[[ -1  -6  -6   2 -26   7 -15 -21  26  15 -24   1 -16 -17  26 -10]
 [ -9  10  -9  -2 -27 -15 -16 -23   4 -10 -24  -4   7 -16 -16  39]
 [ -8   9 -10  -2 -28 -11 -17 -24   9  -7 -25  -3   3 -17 -10  33]
 [ -2  -6  -8  -2 -29  12 -17 -22  37  16 -26  -1 -20 -17  38   3]
 [-10  14  -2   3 -10 -17 -11 -17 -12 -15 -12  -2  31  -7 -30  38]
 [ 12 -13  -2   5  -2  23  -2   2  11  27  -4   4 -21  -3  38 -35]
 [  9 -12  10  -9  37  10  30  43 -10 -10  41  -6 -23  25   4 -34]
 [ 18 -15   6  -6  29  28  22  34  -1  10  27   0 -24  17  33 -40]
 [ -7   8   6  -9  17 -16  11  12 -16 -20  21  -6   7  14 -30  14]
 [ 14 -14  -4  13 -11  27  -7  -7  21  42 -14  12 -20  -9  47 -36]
 [-10  16  -1  -1  -8 -16  -8 -13 -13 -18  -8  -3  28  -4 -28  39]]
-36

[[ -4   7  -4  -3   8  -6  -1  -3  -1   3  -3  -1  -2  -4]
 [ -3  13   2  -1  19  -7   1  -3  -5   2   1  -5  -1  -4]
 [  1  22  14   4  31  -4   8   0  -9  -2  10 -11   4  -3]
 [  0  16   7   1  16   3   8   2  -2   0   5  -6   4  -6]
 [  0   7   3   1  12  -3   1  -1  -3   0   3  -3   0  -1]
 [ -2  33  12  -2  22   2  15   4  -5  -4  -3 -10   5 -12]
 [ -2  14   2  -2  11   0   5   1  -1   1  -1  -4   1  -7]
 [ -3  26   6   0  37  -8   5  -3  -7   5   7 -10   1  -9]
 [  1  29  16   2  26   3  15   4  -7  -5   4 -11   7  -8]
 [ -4  26   5  -2  27  -5   7  -1  -5   2   1  -9   2 -10]
 [  0  22  10   1  21   2  10   2  -4  -2   4  -8   5  -7]
 [ -3  21   5  -1  25  -8   3  -2  -7   1   1  -8   0  -6]]
-7

[[ 24   2  -2  26  25  25  25   3]
 [ 21 -25  -2  23  25  22  25 -22]
 [ 24  37  -3  28  21  27  20  36]
 [ 22  18  -3  24  24  28  22  18]
 [ 19  37  -5  20  22  30  16  37]
 [ 22  26  -3  25  22  27  20  26]
 [ 22  12  -3  26  22  23  20  11]
 [ 24  11  -2  30  22  22  23  10]
 [ 24 -10  -1  28  24  20  25  -9]]
10

[[ -8  19  22  11  35  20  14 -14  -7 -25 -13 -36]
 [-12  10  -3   3   5   3  27 -30   2 -15 -24 -18]
 [ -2  22  23  10  31  16   6  -1  -7  -7  -4 -21]
 [-14  17  -4   2   4   0  37 -41   3  -5 -29 -15]
 [-16  27  16  10  34  18  34 -35  -4 -25 -29 -40]
 [-11  22  -6   1  -1  -2  37 -38   3   6 -29  -6]
 [-12  41  20  10  30  15  39 -34  -3   1 -27 -28]
 [ -4   4  14   6  26  15   0  -2  -4 -27  -5 -28]
 [-10  24   5   5  13   7  34 -30  -1   0 -24 -16]
 [ -8  17  -2   2   3   1  26 -25  -1   5 -21  -7]]
-16

[[  3 -30  38 -41   5 -20   0]
 [ -1 -12  15   4  11  -7 -10]
 [ -1 -12  17   1  15  -8 -11]
 [ -3  -8  17   5   3  -6  -6]
 [-14  -3  11  -6   8  -2 -10]
 [-23 -16   0  -8 -10   3   1]
 [-27 -17   7  -3  12   4   0]
 [-22 -22   9  -7  -6   7  22]
 [  3  24 -24  19  -7  11   0]
 [  3  -6   5  -5 -22   1  19]
 [-18   9 -23  -6 -18  14   9]]
19

[[ 20  -2  -5   0  -4 -37   2   2  -2  -3  -3 -10]
 [  4  -1   6   1 -10 -26  -8  -1  -3 -10 -12   0]
 [ 20  -2  -1   0  17 -30   2   2  -3  11  -8 -11]
 [ 17  -1  -2   0 -15 -38  -3   0  -3  -9  -9  -8]
 [ 13  -1  -3   1 -24 -37  -3   0  -2 -15  -4  -5]
 [-12   1  16   1  18  29  -5  -1  -2   9  -8  11]
 [ -1   1   8   0   5 -14  -8  -1  -3  -7 -14   2]
 [ 15  -2  -6   0 -24 -38   0   1  -1 -14   0  -8]]
2

[[-15  -8  27 -11  -7  26 -18  -3   1  -1  -1]
 [-10  -9   9  -3  -6  14  -2  -4   4   2  -7]
 [ -7  -8   7  -3  -1   6   5  -3   5  -4 -15]
 [ -9   3  33 -14  -8  28 -39   2  -9   2  29]
 [-14  -8  29 -12  -7  27 -19  -3   0  -3  -1]
 [ -4  -4   1   2  -6   9  -3  -3   2   7   3]
 [ -7  -5  14  -7  -2  11  -6  -2   2  -4  -6]
 [-10   1  31 -12 -10  30 -38   1  -8   4  28]]
-6
---
[[-10 -19   6  -4  -6  -3 -17   8   7]
 [-29 -16  -4  10  13   3  -5   3   4]
 [ 10  12  -1  -4   5   1   4  -9  -6]
 [  1  13   1   6 -19 -12 -35   3   2]
 [ 14   1   4  -4   4   3  11   0  -6]
 [-43  -7   3   9  -7  -5   0   4  -2]
 [-22  -6  -2  -3  -4   8   6  -5  -1]
 [-18 -21   1  -1  -4   7  11   3  -3]
 [  6  28  -1  -3  -1   4   0 -19   1]] Answer: 8

[[-10   5 -16  21   1  -7 -21  -5   9   3  13 -15   3  -5  16 -21]
 [-25   0  -8   4 -28   6 -17 -21   8  13  -2  -7  -3  -6  14 -11]
 [-29  12 -17  24 -12   0 -33 -21  15   5   6 -19   5 -12  26 -26]
 [  5 -19  19 -19 -15 -32  28  21 -40   6 -29 -20 -37  21 -25  25]
 [-24  10 -12  20  -9  -2 -26 -16  10   4   3 -18   2  -9  21 -20]
 [-23  18   0  25  -6   1 -18 -10  10  10  -1 -17   3   0  26  -8]
 [-14   3  -3  -4 -14  14 -10 -18   9   2  -3   6   5  -9   6  -5]] Answer: 16

[[ 10 -13  -1   0  27  22   2   2   3  15   5   9  12  17  11]
 [ 15  -8  -1 -11  16  -1   6  -7  11  23  -4  -9  17   4  -6]
 [ -1  -1  -2  10 -42   7   2  11 -21  -3  17   7  -5 -19   6]
 [  9  -1  -1   6 -19   2  10  10   6  -1  12   1  10 -11   1]
 [  1  16   1  -4 -33 -37   8  -3  18 -13  -7 -21   2 -25 -22]
 [  0   0   1  14  12  17   6  15  12 -18   9  16   3  11  14]] Answer: 17

[[-16   1  -2  -8   6  -4   3]
 [  3   7   2   1   5   0  -3]
 [ -4  -7  -2  -9   5  -3  11]
 [ -8   8   3  -2  -1  -3   7]
 [  8   3   6   7 -11   2   8]
 [ 21   1  -4   3   3  -3   8]
 [-14 -17   6   0 -21   7   2]
 [-17   3   2  -2  -1   1  -5]
 [-15 -17   7   6 -36   7  10]
 [ -8   4  -5  -4  15  -1 -16]
 [-14  10   4   5  -6   3 -11]] Answer: -4

[[ -2   5  17  -9   0   1  14  -3]
 [ -3   1  14  -4   0   0  13   1]
 [-18  -2  34 -24 -10 -10  28  -6]
 [  8  10   8  -1   7   7   5  -2]
 [ -3   3  20  -8  -2  -1  18   2]
 [ -6  -1  23  -8  -4  -3  20   5]
 [ -5  -4  21  -2  -5  -4  21  13]
 [ -2  -5  15   3  -2  -2  17  13]
 [  0  -9  12  12  -3  -2  18  24]
 [ 12   1  -2  19   7   8   4  18]
 [  6  -4   6  15   2   3  11  20]] Answer: 14
---
[ -9.3   4.9 -12.9  19.9   4.5   0.6  -0.8] | 4.5

[[-12.914  12.234   7.873 -11.407  10.252  10.370]
 [ -2.210   3.166  -0.544  -1.020   7.369   2.295]
 [ -4.453   6.535  -2.155  -3.100  13.974   2.563]] | -3.100

[-1.82 -1.15  1.34  1.65  1.42] | 1.34

[[ 0.1  1.7  2.0  0.2  0.0]
 [-0.2  0.5  1.5  0.0 -0.8]
 [ 1.7 -1.5 -0.5  0.4  1.7]] | -0.5

[[  99.40  146.38   62.16    2.73 -155.60    6.45]
 [ 214.09  146.38   62.16    2.73 -165.12    6.45]] | 2.73

[-1.611  1.261  1.605 -1.175 -0.233] | 1.605

[-118.250  -33.149   82.440  118.330  -54.587] | 82.440
---
-0.143,-0.108,0.005,0.107,0.147,0.078 gives 0.107
-0.682,1.811,-0.879,-0.106,-0.739,-0.505,-1.105 gives -0.739
-6.2,19.1,-12.1,15.0,-13.7,13.2 gives 15.0
-0.045,-0.098,0.101,0.038,0.079 gives 0.101
-0.020,-0.002,0.194,0.051,0.103,-0.151,0.067 gives 0.103
-162.70,-127.97,21.64,-43.75,110.70,-86.88,-84.45 gives 110.70
